Below are the code and all the weights of a small trained network. Each question names an input and a class and asks about switching units off, where a switched-off unit gives its printed mean instead of its output.

import numpy as np


def w(rows, s, z=0):
    codes = np.array(rows[::2]) - 128.0
    scale = np.full(codes.shape[1], s)
    scale[-1] = z or s
    return codes * scale


def norm(h):
    return h / np.sqrt((h * h).mean(-1, keepdims=True) + 1e-5)


def f(y):
    return np.maximum(y, 0)


def log_softmax(a):
    a = a - a.max(-1, keepdims=True)
    return a - np.log(np.exp(a).sum(-1, keepdims=True))


def net(x, mask):
    res = np.array(x, float).reshape(1, 3) / 4 @ E
    u = 0
    for l in range(4):
        y = f(norm(res) @ A[l][:, :-1].T + A[l][:, -1])
        res = res + np.where(mask[u : u + 3], y, B[l][:, -1]) @ B[l][:, :-1]
        u += 3
    return log_softmax(norm(res)[-1] @ U[:, :-1].T + U[:, -1])


A, B = {}, {}
E = w([
[199,109,207,178,68,89,100,168],'x0',
[17,126,90,157,87,99,182,184],'x1',
[116,113,9,148,139,74,128,181],'x2',
],0.011)
A[0] = w([
[208,73,106,120,176,128,98,119,2],'0.n1',
[165,155,54,139,146,81,1,115,74],'0.n2',
[160,126,118,95,141,141,159,93,73],'0.n3',
],0.008,0.0037)
B[0] = w([
[24,119,106,196,137,180,179,2,213],'0.n1',
[42,44,63,67,211,198,205,160,252],'0.n2',
[83,224,102,29,17,194,229,123,178],'0.n3',
],0.0073,0.0038)
A[1] = w([
[110,103,109,181,181,80,93,199,20],'1.n1',
[254,79,107,144,180,92,154,155,144],'1.n2',
[205,157,158,26,146,83,149,82,5],'1.n3',
],0.007,0.0023)
B[1] = w([
[157,93,231,106,55,71,106,40,243],'1.n1',
[111,68,81,2,191,195,78,172,244],'1.n2',
[162,186,114,87,89,99,107,165,255],'1.n3',
],0.0091,0.0021)
A[2] = w([
[170,178,42,125,218,38,149,253,88],'2.n1',
[137,206,76,157,150,139,91,94,4],'2.n2',
[179,124,55,173,179,105,123,143,45],'2.n3',
],0.0061,0.0036)
B[2] = w([
[82,211,213,17,106,143,118,143,251],'2.n1',
[172,69,88,174,72,254,225,104,134],'2.n2',
[169,73,47,216,227,242,204,233,159],'2.n3',
],0.0088,0.0023)
A[3] = w([
[255,71,106,208,132,206,79,123,101],'3.n1',
[153,100,216,102,145,83,213,201,202],'3.n2',
[22,77,164,202,144,176,177,75,253],'3.n3',
],0.0087,0.0029)
B[3] = w([
[128,157,126,77,150,123,247,86,179],'3.n1',
[177,100,101,131,97,157,67,147,204],'3.n2',
[64,144,67,135,143,123,151,81,255],'3.n3',
],0.016,0.0072)
U = w([
[98,254,106,90,128,47,134,175,27],'0',
[120,127,170,177,203,82,56,164,3],'1',
[52,141,31,45,170,177,174,85,245],'2',
[202,195,195,36,136,138,157,90,177],'3',
[152,79,106,49,99,104,49,199,89],'4',
[81,122,100,162,14,86,74,138,77],'5',
],0.0098,0.0038)

Each question gives the input, the list of numbers given to net, and the class t.
The units are the neurons (one row each of A and B). Each row of codes is followed by its name. A weight is (code - 128) times the scale printed after its matrix; where a second scale follows, it is the last column's (A, B and U).
mask holds one flag per neuron, layer by layer. A switched-off neuron (its flag False) gives its mean, the last column of its row in B, instead of its output. The means were averaged over made-up inputs and are rounded, as every weight is.
A unit's drop is (log p(t) with every unit on - log p(t) with that unit switched off) / (log p(t) with every unit on - log p(t) with every unit switched off).
The circuit of an input: a set's keep is (log p(t) with only the set's units on - log p(t) with every unit switched off) / (log p(t) with every unit on - log p(t) with every unit switched off). Starting from all 12 units, units are removed one at a time, each time the one whose removal leaves the highest keep (on an exact tie, the one counted first), for as long as the keep stays at least 0.8.
units of the circuit, in order: the units of the circuit, biggest drop first
top k neurons: the k neurons with the biggest drops, biggest first
k most important neurons of layer l: the k neurons of layer l with the biggest drops, biggest first
drop of u: that unit's drop, to one decimal
input [8,3,-6], class 4: units of the circuit, in order	(3.n2)
input [8,3,5], class 4: units of the circuit, in order	(1.n2, 3.n3)
input [7,0,6], class 4: units of the circuit, in order	(1.n2, 3.n3)
input [2,4,-8], class 5: top 2 neurons	(0.n2, 3.n2)
input [2,1,-7], class 5: units of the circuit, in order	(3.n2, 3.n1, 1.n2)
input [1,3,0], class 5: top 2 neurons	(0.n1, 0.n2)
input [3,7,-8], class 5: top 4 neurons	(3.n2, 0.n2, 0.n1, 3.n1)
input [5,3,2], class 4: units of the circuit, in order	(0.n1, 3.n2)
input [-5,-6,-5], class 3: units of the circuit, in order	(3.n3, 1.n3)
input [8,3,-2], class 4: top 2 neurons	(3.n2, 0.n1)
input [-2,-2,-5], class 3: top 4 neurons	(3.n3, 1.n3, 0.n1, 0.n2)
input [4,-4,1], class 2: top 2 neurons	(0.n1, 0.n2)
input [6,3,-1], class 4: top 2 neurons	(0.n1, 3.n2)
input [5,3,3], class 4: top 2 neurons	(0.n1, 3.n3)
input [-4,-6,-3], class 3: most important neuron of layer 1	(1.n3)
input [8,-4,7], class 2: top 2 neurons	(3.n1, 0.n1)
input [7,-8,3], class 2: top 4 neurons	(0.n1, 3.n1, 0.n2, 1.n2)
input [1,2,2], class 5: top 2 neurons	(1.n1, 0.n1)
input [0,5,8], class 5: 2 most important neurons of layer 3	(3.n1, 3.n3)
input [5,-4,4], class 2: units of the circuit, in order	(0.n2)
input [2,4,-7], class 5: units of the circuit, in order	(3.n2, 3.n1)
input [4,-8,3], class 2: top 2 neurons	(0.n1, 0.n2)
input [4,8,-1], class 5: drop of 3.n2	0.2
input [6,-5,5], class 2: drop of 0.n2	0.1
input [3,4,5], class 5: drop of 1.n1	0.6
input [5,2,4], class 4: drop of 0.n1	0.1
input [3,5,5], class 5: top neuron	(1.n1)
